[128 = 0]
[157 118  83 143 116 110 143 132  68 122  99 145 140 124 124  87 107 164
 134 125 112 125 100 164] : (74)
[157 124  96 147 109 125 137 131  75 113 148 133 118 150 139 113 124 147
 136 116 127 132 100 154] : (61)
[154 128  93 135 117 111 137 123  83 115 109 146 125 138 142 110 118 161
 130 139 106 144 126 160] : (74)
[154 126  89 134  95 100 144 136  69 114 107 145 125 140 146 111 122 166
 138 115 110 108 127 176] : (71)
[137 126  95 133 113 104 134 134 131 139 131 140 123 145 145 119 128 151
 121 122 116 132 123 178] : (69)
[157 122 100 148 112 126 129 125  64 118 140 129 122 146 142 107  99 145
 117 113 116 132  91 156] : (61)
[155 117 112 131  99  86 125 124  89  94 142 113 147 117 149  90 118 161
 143 105 149 133 115 149] : (68)
[155 125  89 153  98 130 140 110  65 110 118 136 119 155 146 117 110 135
 115 111 117 129 100 171] : (61)
[133 104  95 136 111  90 124 130 160 118 171 139 108 136 162 105 125 136
 114 112 135 138 150 142] : (71)
[170 125  83 141 113 135 135 140  38  83 136 150 135 151 154  94 112 167
 127  90 103 123 102 188] : (61)
[167 112  86 144 113 120 132 137  73 120 175 147 121 148 141  98 103 157
 128  96 109 129 106 167] : (74)
[167 107  85 147  82 103 157 121  68  75 181 149 117 142 179 114 130 173
 131 113 132 138  82 151] : (61)
[170 126  87 153  90 106 148 131  73  95 159 139 117 147 155 107 125 181
 126 115 116 117 100 172] : (63)
[162 104 102 144  92 113 147 123  78  97 186 136 116 152 173 102 136 163
 135 112 133 125  84 139] : (61)
[153 120  95 144 116 127 121 131  75  99 148 134 101 149 148 108 108 145
 134 113 130 125 110 156] : (74)
[162 121  99 140 118 123 134 124  35  60 154 147 139 141 146 100 123 166
 155  98 138 118  97 161] : (74)
[161 127  85 139  79  93 142 139 133 113 159 151 132 142 155 100 150 156
 152 123 118 123 122 163] : (71)
[157 121  80 155 115 126 124 123  36  95 127 135 125 148 140 128 100 146
 124  87 119 128 103 189] : (61)
[153 129  94 147 106 125 138 131  54  84 156 137 116 148 157 127 120 154
 141  90 120 122 100 177] : (61)
[150 127  94 139 133 121 131 147  84 101 136 136 128 138 145 120 113 163
 122 114 116 117 104 174] : (63)
[151 121 102 132 132 118 128 116  87  92 131 114 119 106 138 111 111 160
 139 119 128 125 114 147] : (74)
[147 128 104 138 139 126 136 138  91 134 115 136 139 148 111 106 128 149
 139 123 106 118  77 166] : (63)
[166 124  76 153  93 101 146 123  14  88 102 144 135 131 144 100 116 176
 152 129 127 132  82 182] : (68)
[162 122  93 144  88 119 145 120  68  69 176 138 125 137 175 114 130 173
 133 109 134 128  90 148] : (61)
[173 127  88 128 103 105 118 138  33  66 133 166 137 132 135 101 125 187
 152  81 118 113  97 190] : (68)
[138 159  82 154 134 140 125 145  63 189   4 108 139 152  95 126  74 109
  91  90  82 143 144 226] : (61)
[169 154 110 129  64 141 137 146  49 166 100 114 155 156  88 113 126 132
 129 114  89 111 116 187] : (61)
[167 127  92 157  84 114 135 123  55  84 175 139 127 145 151 115 116 143
 124  83 131 132  99 182] : (61)
[153 128  86 183  98 119 140 126  71 130 125 119 126 139 140 116 110 129
 108 110 121 151 107 167] : (61)
[169 114  89 150 117 119 140 129 100 137 118 144 120 159 140 112 111 162
 133 128  94 128 126 176] : (63)
[158 135 102 133 101 121 141 136  67 106 131 140 123 152 145 114 116 145
 135 109 117 129 111 167] : (61)
[172 127  96 124 108 100 135 128 117 102 150 143 119 130 146 118 123 153
 133 107 121 126 118 149] : (69)
[174 120  94 148 123 104 143 112  61 110 124 140 121 139 140  99 103 192
 126 133 118 130  98 158] : (74)
[160 123  82 135 109 128 134 125  53  73 106 151 126 120 137 106 122 164
 153 113 123 124 102 177] : (68)
[165 119 104 137 100 108 133 132  45  81 152 148 136 130 147  93 112 171
 131 107 125 124  88 158] : (74)
[156 118  90 159 104 116 138 120  74 137 115 129 116 124 139 105 109 142
 121  99 131 136  99 163] : (61)
[168 127  98 135 105 113 142 142  69  94 141 139 134 144 134  92 131 157
 142 121 115 118  97 159] : (68)
[155 124  97 146 126 139 130 133  66 114 125 138 124 149 143 115 100 129
 126  88 107 122 112 172] : (61)
[166 124  96 133 124 126 122 132  47 109 115 140 140 143 122 103  99 149
 138  97 109 124 109 179] : (74)
[168 125  95 149 102  85 137 135  36 102  94 125 133 126 141 144 114 181
 135 151 100 145  87 170] : (68)
[152 114  98 159 103 129 129 124  88  96 168 146 113 158 161 103 128 145
 140 103 131 129 111 152] : (61)
[162 121  89 135  91 111 135 133  75  86 144 150 105 130 145  93 121 160
 132 120 135 120 102 162] : (68)
[159 116  97 126 120 105 146 139 109  78 182 162 121 144 180 114 151 182
 144 121 119 124 103 157] : (69)
[161 129 100 140 123 104 127 128  59 105 103 160 143 123 117  96 102 170
 141 105 108 117 108 213] : (74)
[166 119 107 135 120 132 141 131  86  98 185 137 104 148 171 129 113 168
 129 119 119 133 101 135] : (63)
[163 116  96 149  93  89 152 129  84 104 160 135 128 142 166 111 117 168
 120 119 157 144  96 140] : (61)
[162 122 106 126 119 109 137 124  86  79 180 144 121 143 170 116 122 177
 131 111 124 127  98 155] : (68)
[183 112  73 156  70 108 153 133  48 102 176 137 115 171 154  97 111 173
 126 105 124 130  88 179] : (61)
[143 113 111 133 113 103 140 127  99  79 173 138 125 125 163 102 138 158
 151 118 151 132 101 106] : (74)
[150 119 114 154 115 104 127 119  60  94 123 137 129 129 137 120 115 159
 123  93 129 132 108 157] : (74)
[143 126  94 128  95  88 135 133 138 104 161 151 123 147 164 125 140 167
 129 123 122 125 114 155] : (69)
[163 112  77 142 126  94 127 126  82  73 156 151 134 125 151 111 110 167
 139  81 183 133  99 176] : (71)
[166 116 104 139 111 125 132 126  57  89 171 145 118 157 155 118 110 155
 121  94 127 126  82 173] : (61)
[169 127  80 136 112 138 129 127  41  78 157 149 125 139 154 123 116 169
 126  82  99 128 107 192] : (61)
[169 144  84 132 131 116 137 130  58  98 126 154 100 147 146 124 117 184
 117  95  96 126 102 190] : (69)

[103 137 132 140 130 133 117 119 134 133 136 145 137 118 137 135 122 141
 134 146 120 113 130 124] : <70>
[ 82 123 147 111 122 156 129 180 151 159 178 131 167 126 149 115 127 170
 148 169  91 117 119 134] : <81>
[120 108 136 116 127 168 118 128 158 148 156 115 170 139 185 116 126 144
 105 163 108 109 132 156] : <82>
[108 124 135 122 115 149 139 148 152 151 149 130 143 121 135 106 105 129
 140 139 127 130 134 121] : <82>
[136 126 143 123 119 142 126 131 141 133 162 138 148 124 149  98 110 135
 147 152 118 137 132 114] : <82>
[100 108 146 117 114 172 135 166 135 166 171 139 175 119 177 139 129 148
 130 166 111 102 129 144] : <81>
[ 72 120 125  96 140 143 128 144 134 160 141 129 135 125 175  89 104 159
 157 152 125 129 107 117] : <82>
[ 77 121 135 107 125 159 127 144 147 172 152 128 170 132 180 116 120 151
 119 149 113 112 132 148] : <76>
[110 106 136 109 122 148 137 131 143 140 140 125 137 127 152  94 107 145
 147 150 118 132 123 117] : <82>
[121 109 135 125 121 151 129 133 152 142 150 121 132 136 151 104 109 135
 120 153 122 137 127 130] : <82>
[137 115 136 127 132 133 115 125 160 143 117 116 118 130  93 153 142 156
  92 138 149 102 146 153] : <70>
[ 78 134 136 121 125 159 135 178 140 177 160 142 168 150 171 123 124 134
 128 141 108 126 127 173] : <81>
[117 130 130 130 118 140 133 130 133 139 151 129 141 121 163 112 108 120
 137 141 127 163 124 119] : <82>
[126  96 156 118 112 149 118 145 148 152 167 132 157 115 152 116 119 166
 139 173 150 107 131 128] : <70>
[108 125 135  68 129 150 130 158 132 165 194 137 158 130 171 133 122 133
 127 158 111 127 114 156] : <81>
[134 106 143 123 134 140 146 146 152 149 158 139 119 181 137 123 152 145
 118 147 153 102 143 141] : <70>
[111 145 125 139 135 130 126 125 143 136 146 118 142 127 146 121 120 126
 125 160 138 139 115 136] : <82>
[ 88 129 138 102 126 176 144 184 156 166 180 125 173 141 181 117 128 140
 110 151  89  90 148 154] : <76>
[119 131 146 131 125 145 138 136 136 153 160 125 147 129 153 112 124 123
 131 153 113 134 118 132] : <82>
[ 81 124 129 115 112 136 124 137 122 143 124 135 118 107 115 113 103 142
 174 125 146 127 117 113] : <70>
[ 39 117 135  97 108 171 137 157 145 186 155 139 160 113 190 102  86 160
 155 163 121 131 117 163] : <76>
[140 132 137 147 105 127 107 116 133 125 138 112 141 117 108 107  99 129
 149 150 132 145 124 103] : <82>
[125 100 139 123 127 153 130 159 150 149 158 124 156 148 171 123 135 135
 104 150 115 141 125 172] : <82>
[108 104 146 116 119 154 130 158 154 159 156 128 142 134 145 128 129 143
 118 155 133 108 132 144] : <70>
[121 125 139 125 148 131 137 145 155 135 156 126 126 140 140 112 121 133
 123 164 120 134 127 140] : <70>

[121 140 118 147 155  84 117 101 119 119 165 147 136 127 144 111 148 129
 129 105 107 141 141 141] : (36)
[114 138 114 127 121 133 110 138 133 107 129 121 142 100 126 128 141 132
 130 136 105 126 135 134] : (36)
[ 95 127 141 115 116 112 146 121 126 110  98 130 140 135 127 183  98 105
 119 117 174 129 126 121] : (41)
[120 123 140 123 116 135 132 129 126 139 119 127 138 123 127 133 142 125
 122 127 136 131 124 139] : (36)
[103 123 122 119 118 140 139 133 136 118 113 121 145 127 126 143 137 121
 122 127 143 123 125 134] : (41)
[ 93 124 135 129 138 122 128 133 123 103 126 126 130 123 134 157 103 119
 136 128 145 126 128 144] : (41)
[ 91 118 132 124 132  98 143 130 125 101 136 126 124 123 148 150  90 131
 129 116 149 136 124 135] : (41)
[105 143 132 108 143 117 111 126 136 104 124 127 141 130 123 151 126 126
 127 130 124 143 125 143] : (41)
[103 124 133 124 142 120 129 130 131 106 123 122 138 129 135 151 114 128
 133 125 146 135 131 139] : (41)
[ 87 122 108 128 149 119 115 128 131  88 127 121 129 122 139 154 109 135
 130 118 137 131 133 143] : (41)
[128 125 119 138 138 152 143 126 116 122 124 127 139 134 126 124 152 136
 128 121 131 134 137 152] : (36)
[ 79 131 126 127 133 122 140 119 137 115 123 127 136 130 131 151 121 131
 148 119 145 132 123 146] : (41)
[ 79 127 123 126 127 106 140 117 134 113 123 132 144 122 135 156 113 122
 123 125 150 136 129 141] : (41)
[124 134 120 131 141 137 138 129 121 133 136 135 128 128 117 101 150 142
 134 119 109 129 130 143] : (36)
[ 89 134 132 131 127  87 120 122 130 110 133 142 148 118 148 155 134 113
 122 125 134 142 133 153] : (41)
[ 90 116 148 135 127 107 156 125 125 119 116 131 131 140 143 151 100 124
 128 119 158 133 121 121] : (41)
[114 143 124 120 120 112  92 134 131 102 125 141 161 106 128 142 148 129
 117 135 112 132 140 150] : (36)
[105 139 137 130 142 131 120 122 133 120 129 129 138 117 115 137 143 136
 119 133 116 136 138 153] : (36)
[ 86 129 122 121 127 117 129 124 121 116 116 125 150 127 147 150 123 129
 132 117 141 129 122 136] : (41)
[114 127 133 124 134 108 121 131 129 123 121 131 132 125 131 158 112 116
 129 121 145 130 125 130] : (41)
[108 134 112 142 117 122 133 132 126 125 123 133 168 123 123 137 136 124
 129 124 141 123 138 135] : (41)
[ 83 123 115 120 120 115 153 136 130  87 127 123 127 129 138 149  96 130
 132 122 157 125 115 113] : (41)
[ 68 122 133 132 129  89 162 123 126 133 125 139 129 125 148 169  98 115
 129 120 166 143 120 126] : (41)

[120 136 127 141 126 130 133 130 124 128 127 131 118 135 138 118 152 139
 118 122 132 132 117 125] : (219)
[123 134 126 125 127 126 126 130 126 136 128 129 127 132 130 128 140 131
 124 124 128 123 121 131] : (219)
[114 113 127 116 126 129 137 123 116 152 109 141 126 140 138 127 145 148
 128 110 141 132 117 137] : (226)
[124 127 133 114 122 128 121 121 123 142 112 133 126 128 135 133 137 128
 128 126 136 124 124 130] : (233)
[134 125 132 153 125 134 132 125 125 103 131 129 118 125 128 123 115 123
 132 135 140 142 132 118] : (224)
[140 142 136 120 116 129 101 119 135 128 124 120 130 111 128 137 130 103
 127 157 122 122 131 122] : (224)
